[128 = 0]
1: [177 139 167 255 149 122 129 101 142  60 152 122 139   1 167 138 210 134
 145 138 108 102 157 156 142  22 170  87  98 126 150  79 140 117 248 127]
2: [141 165 132 188 127 141 115 152 113  28 103 161 116 132 139 245 190 147
 126 156 110 151 115 107 107  78 159 140 106 120 143 104 151 120 199  90]
3: [131 147 148 197 119 167 135 107 114  40 120 115 125  56 117 104 155 148
 163 147 129 140 114 111 132  54 129  88 133 152 155 131 129 133 159  84]
4: [144 130 124 159 138  76 148 113 144 160 129 128 117 103 127 116 135 126
 143 122 110 143 140 117 129 172 113 140 146 127 136 140  92 116  67 101]
5: [151 124 158 122 116 116 140 143 146 127 125 166 100 121 111  86 130 143
  95 118 104 151 112 126 118 177 119 127 120 138 124 128 101 135 105  92]  4 3 2
6: [ 93 108  93 120 100 130 156 116 131  99 111  98 146 172 148 119  66 109
 136 123 117 142  91  47 119 166 118 156 146 136 156 144 108 146 107 139]  4 5 3
7: [ 89 136  96   1 132 130 118 142 106 175 133 207 123 174 134 179  49  95
 113 107 104 163 125 125 123 162 111 166 142 131  98 128 129 166 115 158]  6 5 4
8: [ 98 153 173 126 123 128 119 141 121 129 150 138 100 131 147 232 164 127
 135 133 133 113 138 164 143 140 138  98  94 108  95 127 136 141 162 114]  2 5 4
9: [109 112 131  82 104 105 148 115 107 215  92 169 129 120 127  85  67 114
 133  81 128 114 121 108 117 170 109 159 161 137 123 140 108 103  61  74]  4 5 6
10: [144 165 210 141 147 121 140 161 121  89 153 185 133  42 114 155 161 128
 146 142 124 136 133 146 140  78 144  80 118  76 125 147 135 155 218  87]  8 3 2
11: [143 171 135 139 113 133 123 129 117  26 130 113 142 119 119 242 179 138
 129 158 118 153  92 157 138  73 154 109 111  74 119  96 150 122 231 108]  2 8 10
12: [100 124 110   1 112 112 108 171 141 214 146 148  99 224 139  88  33 154
  87  95  98 120 126 137 134 188  98 188 139 123  95 135 109  83  68  89]  9 7 5
13: [171 151 139 157 121 116 136 141 138  66 112 133 100  96 123  36 139 121
 103 129  98 168 127  79 124  92 149 146 119 136 159 116 102 113 129 132]  5 3 4
14: [149 121 133 152 125  89 135 139 102  98 133 129 121 120 153 121 167 138
 129 152  96 114 149 136 109 125 159 118 115 130 134 132 151 108 147  99]  5 4 13
15: [104 112 114 128 105 100 132 144 128 160 111 136 130 122 115  22  71 116
 123 121 164  89 143 115 129 132 100 138 130 125 132 116 124 110  81 128]  9 4 5
16: [143 154 122  94 127 140 139 142 134  47 133  86 125 137 148 182 137 121
 116 124 132 124 127 148  97 100 123 160 136 106 110 133 132 131 134 175]  14 8 11
17: [114 138 134 127  95 138 139 114 126  50 104 162 150 111 166 129 150 132
 123 136 148 152 138 122 132 120 112 151 117 161 115 113 122 150 108 104]  14 5 16
18: [144 161 127 148 120 127 144 137 145 174 133 122 131  83  96 109 113 112
 111 140 119 116 142 150 129  95 137 129 142 161 121 135 145  65 140 105]  14 4 5
19: [204 146 130 168 113 122 150 144 130  25 134 121 106 115 146 111 152 137
 122 166  85 138 115 124 126 102 131  72 116 126 177 126 122  56 187  48]  14 3 13
20: [138 134  93  88 114  90 110 120 123  99 124 133 160 168 142 161 148 142
 143 125 136 116 135 143 142 150 147 147 134 140 112 108 138 104 167 120]  14 16 17
21: [171 155 110 187 113  86 126 151 147  39 143  82 121 103 129 167 172 146
 138 164 111 105 137 160 137  57 170 102 112 126 126 131 168  76 199  65]  19 14 11
22: [128  99 116   2 123 119 108 142 119 128 129 126 121 136  92  53  74 125
 136 105 125 138 111  85 113 152 108 115 132 160 142 156 109  90 105 125]  15 9 5
23: [119 113  94   4 180 123 138 117 122 123 126 145 143 109  96 135 148 144
 121 131 117 161 130 100 161 132 136 169 151 122 146 117 119 155 130  80]  20 22 5
24: [169 143 126 148 108 110 134 141 115 113 185  78 106 137 115 190 132 126
 124 158 115 130 155 136 123 143 134  67 105 131 125 168 152 100 138 121]  14 8 18
25: [137 162 178 100 132 132 135 124 119 136 142  90 145 148 128  37 154 127
 117 142 117 112 164 143 145  98 133  78 112 112 146 123 128 174 184  85]  14 5 18
26: [183 164 157 248 125 160 105  88 136  39 114  99 114   1 108 111 209 126
 155 133 116 125 119 143 149   1 175 130 125 123 160  94 159  76 222 133]  1 3 21
27: [ 90 107  58  22 130 106 119 160 108 178  79 130 139 147 143 159  78 117
 135 120 135 121 133 161 151 123 129 186 130 104  86 124 158 105 117 143]  7 20 23
28: [129 132 175 161 143 125 156 112 131  83 166  92 143 101 132 100 169 121
 131 134 123 130 153 137 120  71 142 101 121 115 124  92 112 171 161 120]  25 14 3
29: [ 89 120  85  47 125 149 125 139 101 200 150 140 147 122 128 114  77 119
 128 125 126 162 144 121 112 101 121 163 150 146 108 161  98 142 136 157]  7 27 22
30: [131 151 119  65 119 137 139 126 128 129  94 100 133 141 137 120  97 119
 115 107 142 160 131  96 143  71 126 145 150 148 139 132 122 142 136 180]  29 16 6
31: [114 137 174 168 102 136 152 158 136  94 147 145 106 132 157 116 141 128
  93 123 118 107 132 110 106 207 101 108 126 107 135 144 119 193 159  84]  5 14 17
32: [ 93 141 137 129 101 130 126 154 105 124 128 102 113 155 151 170 129 125
 132 132 128 121 118 151 148 158 110 106 126 117 117 147 126 147 192 143]  8 20 24
33: [ 69 132  99  12  92  93 146 146 114 186 134 144 147 185  93 170  68  99
 142 140 135 105 122 134 113 217 106 119 111 146 129 181 176 165  97  78]  7 27 9
34: [120  94  95 196 137 118 125 109 132  91  96 112 147 158 141 175 168 137
 140 117 155 113 150 154 114  77 148 142 162 114 150 100 146  69 170 167]  20 14 16
35: [ 96 149 118 114 136 106 106 157 126 182 126 121 128 164 103 196  93 122
 106 124 133 114 133 166 127 145 125 150 111 144 106 162 176  83  64  94]  27 18 33
36: [155 145 102 158 122 120 134 130 113 114 119 137 139  70 104 135 157 117
 164 152 131  92 140 106 125  77 176 131 128 125 150 147 130 104 139  80]  14 18 3
37: [146 120 133 128 111 118 139 108 128  44 135  68 126  78  81  48 147 146
 128 144 134  95 116 145 130  77 152 108 116 138 165 133 122 110 165  76]  3 28 36
38: [106 129 127  55 140 110 134 148 130 129 139 137 129 104 129 207 126 138
 141 135 142 136 129 149 118  92 135 178 119  79 110 138 105 163 147  81]  23 8 16
39: [152 117 101 107 164  96 154 144 134 143 104 202 108 112 127  75  80 147
 106 151 116 136 156 116 122 178 114 165 113 132 114 134 101 166 129  92]  5 4 15
40: [ 37  85  87  43 115 116 143 124 138 233 162 127 115 227 113 102  57 118
 132 107 150 131 155 127 119 227  85 150 123 170  91 124 151 150  52 145]  33 12 7
41: [141 136  99 110 100 122 135 111 114 110 111 114 126  78 115  86 142 144
 135 135 118 109 112 159 127  45 142 101 133 109 175 128 176  72 208  85]  37 36 18
42: [113 150 146  51 121 127 124 155 129 123 135 166  93 161 120 170 117 144
  91 130 125 118 112 124 121 164 107 105 126  96 119 124 117 177 123  50]  5 38 31
43: [132 110 104  82 126 114 112 127 115 134 117  75 121 131 121  85  96 101
 131 141 149 135 170 144 119  86 129 111 113 123 148 122 132  93 127 148]  30 15 18
44: [131 108 172 104 107 118 110 139 122 103 116 133 111 128 110  29 103 125
 120 138 131 110 135 108 127 101 135 109 123 133 148 101 103 117  68  88]  15 5 13
45: [126 102  76 125 114 129 120 121 123  85 143 109 133 104 157 174 134 111
 146 116 130 132 137 147 149 116 138 132 114 165 130 125 167 127 202 182]  20 32 16
46: [203 171 142 255  89 144 132 120 144  47 131  87 133  69 149 165 182 106
 137 144 132 134 139 131 139  78 167  90 115 106 156  96 152  81 188 169]  26 1 21
47: [138 146 148 193 135 121 149 116 122  94 160 107 137 104 143  99 155 151
 146 124 103 103 123 142 111 131 122 107 123 117 139 120 146 130 234  61]  14 28 3
48: [ 90 139 107  18 138 116 126 139 127 177 150 158 115 160 127 115  71 126
 145 119 111 118 134 101 131 207  81 102 106 166 108 149 136 135 110 116]  33 22 7
49: [ 88 127 140 134 131 102 134 144 129 125 113 180 150 178 155 214 136 133
 128 111 155 109 125 158 124 126 150 143 113 124  84 121 146 140 154 129]  8 20 32
50: [132 104  94  86 138 120 129 117 108 145 110 173 127 119 166  11 102 124
 117 133 120 138 127  94 118 139  92 156 145 117 134  61  80 122 107 150]  15 39 44
51: [116 118 129 115 152 115 126 134 142 148 121  92 166 117 110 154 129 123
 162 133 165 132 114  96 121 127 144 127 129 112 149 139 149 117 135 156]  43 30 20
52: [165 169 179 218  92 146 150 147 111  38 124  77 112 105 149 181 154 120
 138 159 115 134 115 125 111  91 145  78 118 105 159 107 121  71 204 117]  46 19 21
53: [155 165 125 234 107 133 122 130 149  53 142 137 132  70 157 148 148 119
 126 144  90 145 125 138 115  61 171  88  85 141 142  99 178 128 245 153]  46 1 52
54: [124 135 141 221 174 135 114 133 118 100 132 178 143  58 150 220 148 133
 153 165 140 144 117 150 143  70 162 146 141 129 145 155 141 120 251 109]  2 10 53
55: [102 140 114  56 113 120 125 134 131 169 150 178 104 170 129  66  57 122
 116 110 114 148 117 117 109 205  90 131 142 138 113 114  98 108  52 104]  48 9 12
56: [156 102 113 149 165 101 136 114 125  61  94 126 129 131 140 166 192 142
 144 157 129  81 134 174 131  65 158 115 122  94 148  90 141  92 181 113]  34 14 21
57: [128 143 146 147 121 114 132 137 130 133 155 191 112  79 128  80 186 142
 140 123 112 152 138 134 134 113 125 103 125 145 147 116 149 166 158  68]  14 5 47
58: [ 96  96  80 120 135 105 103 124 121 111  67 144 130 163 136 178  99 119
 139 133 141 124 128 156 144  36 157 207 133 132 124  99 161  73 158 123]  34 20 27
59: [124 121  69  66 126  98 119 114 123  89 157  93 160 140 101 118 125 126
 127 126 119  74 122 150 109 104 153 118 116 151 143 141 164  82 160 105]  20 43 41
60: [169 148 167 189 106 152 131 129 107  90 157  99 133  77 134  97 205 124
 104 142 126 100 144 144 119 166 132  53 108 150 118 166 151 149 143  87]  14 47 31
61: [ 64  97  99  42 123 110 120 127 140 118 116 159 141 209 130  97  78 136
 115 119 140 128 122  96  97 163 123 171 159 166 144 116 116 135  97  95]  55 6 22
62: [ 85  92 106  39  95  86  99 134  89 160 121 162 151 188 136 121  77 145
 140 114 120 109 134 138 131 178 113 156 107 140 112 114 152 151 108  90]  61 48 33
63: [122 125 109  57  86  93 135 145 130 110 135 143 120 180 114  83  66 110
 105 126 126 148 124 100 124 195  78 143 146 139 129 150 143  88  38 106]  55 22 61
64: [134 122 153 147 140 131 128 119 119 143 123 155 131 170 111 131  94 130
 128 140 129 135 137 110 121 134 127 122 144 126 123  70 117 115 136 123]  5 51 20
65: [124 124 112 112 103 113 154 148 125 107 137 202 114 210 133 113  50 120
 117  86 126 114 132  76 108 220  95 168 134 155 104 125 110 123  92 100]  55 63 61
66: [142 177 168 255  89 150 145 142 120  80 124 128  92  83 132 127  92 113
 126 166 113 150 134 116 137 159 127  93 118 143 134 140 125 113 128 135]  52 3 60
67: [118 126 117 146 142 149 126  98 112  93  91 164 165 113 165  87 183 132
 138 151 156 131 140 123 113  64 153 116 131 159 138  97 119 146 167 161]  17 28 14
68: [140 127 163  75 122 122 134 150 150 160 124 115 125 103  97  81  59 111
  98 128 116 125 120 130 120  70  96 125 111 125 129 141 119  76 112  55]  18 44 43
69: [137 111  98  15 129  91 123 134 117 131 108 131 140 173 154  99  91 147
 127  97  85 130 118 124 118 132  97 133 107 122 126 143 121 120  66  92]  62 22 63
70: [158 150 136 155 114 117 150 137 129  36 142 112 116 110 118 126 195 124
 136 145 134  91  83 170 136  81 176  93 106 118 142 138 160 106 131  37]  21 37 14
71: [129 104 131 138 102 115 117 115 120 128 104  60 123 204 125 124 111 120
 125 110 129 137 146 141 144 114 139 135 120 123 128 115 138  76  63 152]  43 64 51
72: [153 120 119 185 118 134 154 132 131 184 125 149 140 139 123  76 134 132
 152 126 122 139 127 118 122 189 128 139 152 138 143 126 110 146  63 104]  4 5 64
73: [169 173 144 255 121 139 142 131 120  78 138 129 115 120 126 123 114 130
 141 132 120 162 105  97 144 137 137 123 131 154 120 123 157 114 142 114]  66 3 14
74: [164 156 122 187 122 148  93 114 132  74 128  96 130  68 121 142 191 121
 133 161 114 113 137 191 144  54 168  77 103 115 162 126 144  95 167 105]  21 70 46
75: [125 129 139 116 103  85 133 122 109 121 134 139 117 115  76 100 112 114
 100 151 134 142 119 147 139 103 133 102 135 136 151 140 159 130 151  76]  18 14 57
76: [138 144 101 236  78 129 143 103 114  78 125  58 149  80 133 102 154 107
 133 143 127 129 164 115 140  89 135  96 108 135 158 156 159  78 173 142]  46 74 3
77: [141 172 167 186 116 137 131 161 124 113 155 129 142 102  79 255 127 128
  98 143 134 156 133 128 132 129 127 101 106  77 134 143 131 137 172 102]  8 24 11
78: [106 139  94  77 121  88 125 156 135 104 163 138 140 177  95  99  97 100
 106 127  89  86 137 121 123 231 111 141 137 132 142 192 166  95 105  67]  63 48 33
79: [ 66 104  46  84  98  98 128 107 106 169  96 132 161 223 140 156  94 139
 151 129 157  86 130 149 105 168 138 151 141 136  98 121 176 109 103  98]  62 27 61
80: [132 105 113  91  79 128 116 106 153  92 111 116 128 167 171  83  87 119
 140 141 130 124 130 108 140 175 115 105 149 145 136 129 140  92  74 121]  63 6 71
81: [ 88 110 126  69 124 118 112 138 137 105 138 162 140 189 163 138  83 141
 109 106 129 131 124  81 116 160 122 150 124 132  93 114 117 143  47 133]  61 65 69
82: [150 113  98 152 123 105 125  97 147 107 108  41 142 173 145  57 124 123
 134 143 129 127 156  94 149 153 171 155 148 156 116 112 145 122  71 194]  71 80 43
83: [112 138  58 126 121 119 108 120 112  98 100 176 162 113 131 216 164 135
 156 156 119 119 131 111 136 126 167 167 131 148 110 127 166 164 216 117]  20 45 49
84: [ 90 104  98  94 137 131 121 151 121 167 122 180 156 181 140 163 128 108
 147 142 154 139 131 147 135 119 141 157 135 143 102 145 176 168 120 191]  49 27 29
85: [111  98  52 134 125 105 112 131 111 103  82 149 151  94 167 174 145 136
 133 117 139  89 127 147 125 111 181 140 137 127 119 118 165 161 247 125]  83 45 20
86: [169 141 135 185 134 104 143 103 152 122 109 159 154  52 146 103 143 142
 162 133 126 120 120 112 115  94 141 122 132 147 159 131  88 127 189 137]  36 67 3
87: [ 85 110 108 161 114 121 120 147  89  69  92 205 131 126 149 186 107 115
 139 132 143 132 127 143 123 109 152 181 140 109 137 136 128 131 184 115]  49 83 85
88: [151 137  78  89  90 118 128 112 113 105 101  66 146 107 128  29 111 120
 141 157 136 109 133  84 145  94 147 126 149 157 161  95 142  59 176 132]  43 41 37
89: [105 163 156 128 104 149 107 139 109  55 171 148 138  91 126 180 182 130
 120 136 106 107 148 159 133 135 139  57  96 116 124 139 200 158 178  75]  8 60 10
90: [148 132 150 252 162 141 145 122 121 138  95  91 140 101 122 125 158 143
 115 137 142 135 143 147 131  17 172 114 124 106 146  62 139  69 174 176]  34 46 74
91: [129  98 107 175 129  93 140 128 114 147 111 123 162  93 130  78 183 131
 170 132 156 110 128 123 138  86 168 101 115 112 138 115 110 138 152 123]  36 86 67
92: [ 77 111 111  38 110 124 120 133 123  84  91 160 163 136 162  95 192 147
 128 119 146  87 119 139 137  62 153 116 134 136 137 102 161 159 131 119]  67 17 20
93: [151 122 160 218 133 154 122 104 120 127 133 134 131 120 101  32 156 136
 153 141  83 135 122 120 125 149 116  89 126 168 153 113 105 153 101  97]  72 5 57
94: [112 140 138  96 120 150 143 160 116 131 123 182 112  61 126 157  80 128
 113 141 128 128 119 118 140 147  90 158 135 147 138 164 118 152 120 101]  5 39 42
95: [106 128 102  32 112 108 138 130 112 114 111 138 148 147 125 152 116 138
 122 120 131 124 126 156 145 123 137 144 155  94 123 107 128 143 168 144]  20 38 27
96: [ 86 134  52 143 108  76 120 133 134 148 110 123 162 191 145 132  85 119
 150 109 146 111 127 124 126 162 127 158 139 148 121 136 154  62  91 103]  79 35 20
97: [ 80 116 107 122 142 120  92 155 120 188 141 195 134 175 165 160 119  96
 140 117 151 117 123 128 113 172 108 178 140 117  99 131 127 130  56 156]  84 81 35
98: [150 119 173 153 125 124 162 149 155 100 132 119  89 123 111  40 119 136
 116 136 124 101 142 115 136 113 128  87 127 113 156 109 106 109  93  94]  44 5 13
99: [ 67 130  95  48  81 109 125 139 130 168 143 139 101 196 107 120  44 124
 109 112 136 134 136 101 110 192  93 188 153 155 109 158 121 132  29  93]  63 55 61
100: [ 87 136  87  46 116 103 102 151 120 169 128 149 163 145  86 178 120 119
 125 138 161  92 132 143 129 148 141 161 114 117 101 159 193 126 134 120]  27 35 84
101: [114 124 136  69 156 127 130 135 118 170 137 125 116  94  98  63 152 121
 145 128 140 136 125 114 139 127 129 117 122 141 130 126  93 121  48  69]  44 4 5
102: [113 122 100 157 133 142 120 128 115 180 113 114 171 105 143 155 135 120
 140 139 150 110 164 139 132  66 152 152 138 126 109 105 129 109 167 166]  51 34 91
103: [177 138 137 206 130 120 142 105 119 106 127  90 148  84 193 120 190 143
 159 126 123 112 123 125 123  45 164  98 124 148 119 106 170  81 204 173]  46 90 53
104: [ 85 124 179 158 127 127 118 146 107 121 132 160 133  86 144  50 162 105
 139 125 104 134 159 134 117 115 134 115 110  84 141  96 122 174 106 110]  57 28 44
105: [ 90 122 141 139 126 144 117 189 143 228 148 142 135 157 145 180  43 102
 115 104 134 166 116  71 109 197  91 149 107 123 111 119  70 137  74 144]  97 81 55
106: [144 131 153 183 126 122 151 152 128 163 136 194 111 134 124  78  93 118
 118 109 110 118 135 117 137 207 129 100 121 160 118 136 123 126  47 108]  72 5 4
107: [162 147 140 183 158 127 130 114 133  89 143 164 138  92 147 101 186 114
 142 127 105 126 149 133 119 107 150  94 126 120 152 110 127 119 129 102]  14 57 28
108: [143 106 131  57 102 127 145 131 106 207 139 114 115 175 111  91  87 134
 140 124 133 133 120 112 107 215  87 102 161 135 141 148 113 126  36 127]  55 63 9
109: [144 161 159 152 124 126 141 130 155 102 147  63 121 162  91 150 145 108
 111 144 104 110 120 131 126  94 129  91 114 124 123 149 143 100 218  91]  24 47 21
110: [160 164 151 223 107 163 140 141 118  79 151  62  94  70 105 187 129 127
 125 144 130 127 123 151 127  85 110  98 121 119 119 167 133 121 214 135]  52 109 77
111: [165 142 158 243 114 144 132 102 121  20 133 114 128  49 164 118 210 134
 125 143 120 111 120 199 143  50 187 105 104  96 154 126 162 118 210  69]  74 1 26
112: [172 140 148 222 121 153 133 127 137   3 115 122 134  20 127  84 237 133
 133 142  96 152 153 129 114  10 164 101 107 122 179  81 108 150 199 109]  26 1 111
113: [136 142  90  68 149 132 111 133 132 177 109 110 117 143 113 139 131 123
 158 112 142 134 106 123 138 113 128 113 136 139 121 117 149  84 152  89]  51 20 43
114: [142 136 120  67  65 118 158 145 117  90 120  83 102 152 102 137  87 141
 106 120 142 100 127 132 121 117 136 154  86 115 115 144 136  79 116  98]  59 43 71
115: [170 142 160 234 104 148 163 129 164 117 113  99 110 121  83  94  75 117
  89 126 116 149 102  93 119 170 103 129 117 146 146 123  95  90 118 129]  66 73 5
